Here is a tiny trained network, its code and every weight. The questions are about switching its units off for an input and a target symbol, where a switched-off unit gives its printed mean instead of its output.

import numpy as np


def w(rows, s, z=0):
    codes = np.array(rows[::2]) - 128.0
    scale = np.full(codes.shape[1], s)
    scale[-1] = z or s
    return codes * scale


def f(y):
    return y / 2 * (1 + np.tanh(0.7978845608 * (y + 0.044715 * y**3)))


def softmax(a):
    e = np.exp(a - a.max(-1, keepdims=True))
    return e / e.sum(-1, keepdims=True)


def log_softmax(a):
    a = a - a.max(-1, keepdims=True)
    return a - np.log(np.exp(a).sum(-1, keepdims=True))


def net(x, mask):
    ids = ['ΔΘΠεζστ'.index(c) for c in x.split()]
    T = len(ids)
    res = E[ids] + P[:T]
    u = 0
    for l in range(2):
        r = res
        for j in range(2):
            rows = slice(2 * j, 2 * j + 2)
            q, k, v = (r @ M[l][rows].T for M in (Q, K, V))
            z = softmax(np.where(np.tri(T) > 0, q @ k.T / 2**0.5, -1e9)) @ v
            o = O[l][rows]
            res = res + np.where(mask[u + j], z, o[:, -1]) @ o[:, :-1]
        u += 2
        y = f(res @ A[l][:, :-1].T + A[l][:, -1])
        res = res + np.where(mask[u : u + 8], y, B[l][:, -1]) @ B[l][:, :-1]
        u += 8
    return log_softmax(res[-1] @ U[:, :-1].T + U[:, -1])


Q, K, V, O, A, B = {}, {}, {}, {}, {}, {}
E = w([
[188,140,121,34],'Δ',
[166,42,188,40],'Θ',
[174,232,148,158],'Π',
[56,55,3,125],'ε',
[50,197,221,93],'ζ',
[148,90,205,189],'σ',
[144,203,131,35],'τ',
],0.0049)
P = w([
[197,161,79,172],'0',
[209,136,138,184],'1',
[167,127,161,157],'2',
[139,119,170,128],'3',
[117,108,186,115],'4',
[105,103,187,81],'5',
[91,97,197,78],'6',
[86,89,200,63],'7',
[82,84,213,43],'8',
[74,72,218,35],'9',
[63,61,221,21],'10',
[53,49,235,26],'11',
[61,37,239,8],'12',
[52,54,251,16],'13',
],0.0024)
Q[0] = w([
[140,135,129,155],'L0H0',
[161,144,115,206],'L0H0',
[77,117,45,86],'L0H1',
[44,82,4,238],'L0H1',
],0.024)
K[0] = w([
[136,143,155,122],'L0H0',
[176,165,205,86],'L0H0',
[158,248,80,115],'L0H1',
[240,252,214,79],'L0H1',
],0.021)
V[0] = w([
[77,18,51,206],'L0H0',
[150,94,228,103],'L0H0',
[254,182,183,92],'L0H1',
[142,72,168,139],'L0H1',
],0.0097)
O[0] = w([
[2,78,160,108,82],'L0H0',
[199,98,165,164,124],'L0H0',
[110,174,56,30,8],'L0H1',
[160,124,156,64,129],'L0H1',
],0.0084,0.0015)
A[0] = w([
[136,100,176,206,234],'L0N0',
[101,117,164,135,101],'L0N1',
[48,178,163,99,60],'L0N2',
[118,246,157,199,85],'L0N3',
[158,118,223,114,250],'L0N4',
[56,115,129,78,113],'L0N5',
[118,132,139,135,101],'L0N6',
[112,85,93,76,101],'L0N7',
],0.013,0.0017)
B[0] = w([
[84,207,150,192,206],'L0N0',
[122,149,168,143,149],'L0N1',
[101,170,181,48,143],'L0N2',
[53,43,132,23,153],'L0N3',
[173,151,249,84,255],'L0N4',
[46,110,170,161,163],'L0N5',
[115,118,146,133,126],'L0N6',
[141,75,123,210,147],'L0N7',
],0.014,0.005)
Q[1] = w([
[191,101,82,107],'L1H0',
[149,100,159,69],'L1H0',
[247,109,85,80],'L1H1',
[254,176,44,10],'L1H1',
],0.035)
K[1] = w([
[179,180,207,99],'L1H0',
[112,83,201,140],'L1H0',
[163,92,205,148],'L1H1',
[113,147,253,132],'L1H1',
],0.027)
V[1] = w([
[87,251,180,113],'L1H0',
[161,196,80,99],'L1H0',
[93,151,128,214],'L1H1',
[32,123,137,36],'L1H1',
],0.019)
O[1] = w([
[100,164,254,235,36],'L1H0',
[169,176,226,69,1],'L1H0',
[242,188,129,190,4],'L1H1',
[5,235,33,82,173],'L1H1',
],0.0099,0.0076)
A[1] = w([
[195,134,163,3,114],'L1N0',
[118,168,213,93,189],'L1N1',
[215,208,104,51,97],'L1N2',
[183,192,108,41,147],'L1N3',
[79,114,108,123,2],'L1N4',
[181,32,171,99,131],'L1N5',
[199,212,178,56,165],'L1N6',
[139,65,112,94,99],'L1N7',
],0.011,0.0028)
B[1] = w([
[194,67,227,204,224],'L1N0',
[151,142,98,35,184],'L1N1',
[191,48,67,198,163],'L1N2',
[110,145,160,12,183],'L1N3',
[174,129,166,173,198],'L1N4',
[33,218,104,246,252],'L1N5',
[200,214,8,79,168],'L1N6',
[118,50,132,97,200],'L1N7',
],0.016,0.018)
U = w([
[229,116,123,167,61],'Δ',
[105,102,228,182,141],'Θ',
[142,54,230,79,5],'Π',
[110,85,4,135,237],'ε',
[39,182,167,56,238],'ζ',
[135,243,100,176,67],'σ',
[190,101,121,102,113],'τ',
],0.003,0.0025)

Each question gives the input, a string of symbols that net reads in full, and the target symbol t.
The units are the heads (2 rows each of Q, K, V and O) and the neurons (one row each of A and B). Each row of codes is followed by its name. A weight is (code - 128) times the scale printed after its matrix; where a second scale follows, it is the last column's (O, A, B and U).
mask holds one flag per unit, layer by layer, with each layer's heads first. A switched-off unit (its flag False) gives its mean, the last column of its rows in O or B, instead of its output. The means were averaged over made-up inputs and are rounded, as every weight is.
A unit's drop is (log p(t) with every unit on - log p(t) with that unit switched off) / (log p(t) with every unit on - log p(t) with every unit switched off).
The circuit of an input: a set's keep is (log p(t) with only the set's units on - log p(t) with every unit switched off) / (log p(t) with every unit on - log p(t) with every unit switched off). Starting from the 12 units with the biggest drops (on a tie, the unit counted first), units are removed one at a time, each time the one whose removal leaves the highest keep (on an exact tie, the one counted first), for as long as the keep stays at least 0.8.
units of the circuit, in order: the units of the circuit, biggest drop first
most important unit: the unit with the biggest drop
k most important neurons: the k neurons with the biggest drops, biggest first
k most important neurons of layer l: the k neurons of layer l with the biggest drops, biggest first
heads that matter: for each layer, one digit per head in row order, 1 if its drop is at least 0.15 and else 0, layers parted by /
input Δ ε Δ Π Π Θ Π Θ Δ Θ, target Θ: most important neuron : L0N5
input ζ ε Π Δ Δ ζ Π Π, target Δ: 2 most important neurons : L0N0; L0N4
input Π Δ Δ σ ε, target ζ: 4 most important neurons : L0N3; L0N5; L0N4; L0N0
input Δ τ Θ ε Π, target Θ: heads that matter : 10 / 11
input Π Δ Δ Π Π ζ Θ Π σ, target σ: heads that matter : 11 / 11
input ζ Π ζ Π Δ ε ζ Δ Θ ζ, target Δ: 4 most important neurons of layer 0 : L0N7; L0N4; L0N3; L0N2
input ε ζ Δ, target σ: 2 most important neurons of layer 0 : L0N4; L0N2
input ζ Δ τ Δ Θ ε ζ ζ σ Π Θ, target Δ: units of the circuit, in order : L0N4; L1H1; L0N3
input ζ τ Π σ Δ ε Δ ζ Δ, target Δ: units of the circuit, in order : L0N4; L1H1; L0N3
input Θ ε Δ τ Δ Π τ Π τ Δ Δ Δ Π, target τ: 3 most important neurons of layer 0 : L0N0; L0N4; L0N3
input ε Π Δ τ Δ Θ, target σ: heads that matter : 01 / 11
input Θ Δ Δ Δ ε σ Δ, target τ: heads that matter : 01 / 11
input τ ζ ε, target Π: 3 most important neurons : L0N0; L0N5; L0N3
input ζ ζ Θ Δ ζ ε, target Δ: 2 most important neurons : L0N4; L0N3
input Π Δ Π Δ σ ε Θ, target ζ: heads that matter : 01 / 01
input τ Δ ζ τ ζ Π ε Δ, target Π: most important unit : L0H1
input Π σ Δ τ σ τ ζ σ Π ε, target ζ: 2 most important neurons : L0N3; L0N4
input Δ σ ε Δ ζ, target Θ: 3 most important neurons : L0N5; L0N4; L0N7
input ε σ ζ ζ Θ τ Δ, target σ: heads that matter : 00 / 11
input Δ Θ Δ Δ ζ Δ Π, target ζ: heads that matter : 00 / 01
input Δ Δ Δ Δ Π ε τ Δ τ Π τ τ, target Θ: most important neuron of layer 1 : L1N5
input Π ζ ε ζ Δ ζ Δ Π τ, target ζ: heads that matter : 11 / 01
input ζ Δ ε Δ Δ Δ Δ τ, target Δ: units of the circuit, in order : L1H1; L0N4; L0N3; L1N2
input Δ Θ Δ Π Δ Θ Δ Θ, target Θ: heads that matter : 11 / 01
